Here is a tiny trained network, its code and every weight. The questions are about switching its units off for an input and a class, where a switched-off unit gives its printed mean instead of its output.

import numpy as np


def w(rows, s, z=0):
    codes = np.array(rows[::2]) - 128.0
    scale = np.full(codes.shape[1], s)
    scale[-1] = z or s
    return codes * scale


def f(y):
    return np.maximum(y, 0)


def log_softmax(a):
    a = a - a.max(-1, keepdims=True)
    return a - np.log(np.exp(a).sum(-1, keepdims=True))


def net(x, mask):
    res = np.array(x, float).reshape(1, 4) / 4 @ E
    y = f(res @ A[0][:, :-1].T + A[0][:, -1])
    res = res + np.where(mask, y, B[0][:, -1]) @ B[0][:, :-1]
    return log_softmax(res[-1] @ U[:, :-1].T + U[:, -1])


A, B = {}, {}
E = w([
[165,172,2,151,163,242,138,54],'x0',
[144,198,185,74,21,193,42,18],'x1',
[35,78,100,215,86,83,43,77],'x2',
[188,232,110,132,155,43,150,139],'x3',
],0.008)
A[0] = w([
[159,186,77,177,136,95,104,93,87],'neuron 1',
[142,158,214,73,51,152,67,69,102],'neuron 2',
[131,130,144,112,112,130,117,125,59],'neuron 3',
[156,120,89,122,161,164,157,119,82],'neuron 4',
[83,61,89,168,121,201,75,71,115],'neuron 5',
[153,123,63,138,208,179,168,126,114],'neuron 6',
[147,112,108,126,180,122,192,176,254],'neuron 7',
[138,116,146,82,95,198,121,89,180],'neuron 8',
[170,153,86,137,158,212,144,119,149],'neuron 9',
[117,74,170,99,110,152,144,161,146],'neuron 10',
[112,169,115,168,112,53,80,85,69],'neuron 11',
[149,80,120,152,184,107,186,212,83],'neuron 12',
[123,147,140,176,128,13,102,141,69],'neuron 13',
[50,15,126,187,144,54,116,169,152],'neuron 14',
[86,76,98,132,99,202,82,80,42],'neuron 15',
[38,97,114,180,114,135,72,81,119],'neuron 16',
[168,142,162,97,143,92,149,147,23],'neuron 17',
[124,122,128,127,129,123,135,113,53],'neuron 18',
[93,39,198,119,119,77,156,185,131],'neuron 19',
],0.011,0.0036)
B[0] = w([
[165,145,75,107,166,112,171,164,183],'neuron 1',
[148,174,231,120,145,82,93,139,244],'neuron 2',
[131,135,147,125,133,120,130,135,140],'neuron 3',
[148,107,116,124,62,119,147,142,170],'neuron 4',
[64,88,102,186,73,171,138,75,242],'neuron 5',
[167,104,118,96,65,104,178,167,210],'neuron 6',
[110,55,128,73,84,126,132,135,222],'neuron 7',
[146,167,139,136,133,175,93,98,203],'neuron 8',
[177,151,88,129,117,160,166,135,206],'neuron 9',
[137,140,71,89,137,159,118,134,169],'neuron 10',
[128,77,121,114,112,68,173,169,186],'neuron 11',
[93,61,165,77,113,90,107,156,219],'neuron 12',
[130,68,83,62,96,153,156,160,202],'neuron 13',
[45,93,195,91,177,141,10,106,254],'neuron 14',
[82,122,103,192,79,181,135,64,215],'neuron 15',
[81,91,124,154,63,145,141,103,231],'neuron 16',
[82,102,124,105,130,151,99,109,172],'neuron 17',
[131,117,134,135,126,133,128,126,128],'neuron 18',
[135,143,62,107,192,213,71,115,221],'neuron 19',
],0.012)
U = w([
[176,187,50,157,228,47,185,157,88],'0',
[76,61,134,99,123,133,93,128,195],'1',
[170,104,185,113,83,33,179,163,91],'2',
[126,128,128,217,189,141,160,153,2],'3',
[210,119,2,114,97,164,235,149,215],'4',
[133,125,123,208,178,135,151,138,4],'5',
[189,208,185,92,175,152,68,125,134],'6',
[98,131,112,254,95,185,120,50,117],'7',
],0.0098,0.0044)

Each question gives the input, the list of numbers given to net, and the class t.
The units are the neurons (one row each of A and B). Each row of codes is followed by its name. A weight is (code - 128) times the scale printed after its matrix; where a second scale follows, it is the last column's (A, B and U).
mask holds one flag per neuron, in row order. A switched-off neuron (its flag False) gives its mean, the last column of its row in B, instead of its output. The means were averaged over made-up inputs and are rounded, as every weight is.
A unit's drop is (log p(t) with every unit on - log p(t) with that unit switched off) / (log p(t) with every unit on - log p(t) with every unit switched off).
The circuit of an input: a set's keep is (log p(t) with only the set's units on - log p(t) with every unit switched off) / (log p(t) with every unit on - log p(t) with every unit switched off). Starting from the 12 units with the biggest drops (on a tie, the unit counted first), units are removed one at a time, each time the one whose removal leaves the highest keep (on an exact tie, the one counted first), for as long as the keep stays at least 0.8.
units of the circuit, in order: the units of the circuit, biggest drop first
k most important neurons: the k neurons with the biggest drops, biggest first
drop of u: that unit's drop, to one decimal
input [-1,1,-1,3], class 2: units of the circuit, in order : [neuron 19; neuron 14]
input [7,7,-7,-4], class 7: units of the circuit, in order : [neuron 15]
input [-2,0,5,8], class 2: units of the circuit, in order : [neuron 19; neuron 11]
input [1,3,-7,6], class 4: 3 most important neurons : [neuron 14; neuron 9; neuron 12]
input [2,5,1,7], class 0: 2 most important neurons : [neuron 14; neuron 1]
input [1,8,5,5], class 2: 4 most important neurons : [neuron 2; neuron 11; neuron 19; neuron 14]
input [-8,5,-2,8], class 2: 4 most important neurons : [neuron 14; neuron 11; neuron 13; neuron 8]
input [2,-2,-2,7], class 4: 2 most important neurons : [neuron 2; neuron 14]
input [1,1,-7,4], class 4: drop of neuron 14 : 0.2
input [0,7,0,-4], class 7: drop of neuron 6 : 0.0
input [2,0,-2,3], class 4: drop of neuron 14 : 0.1
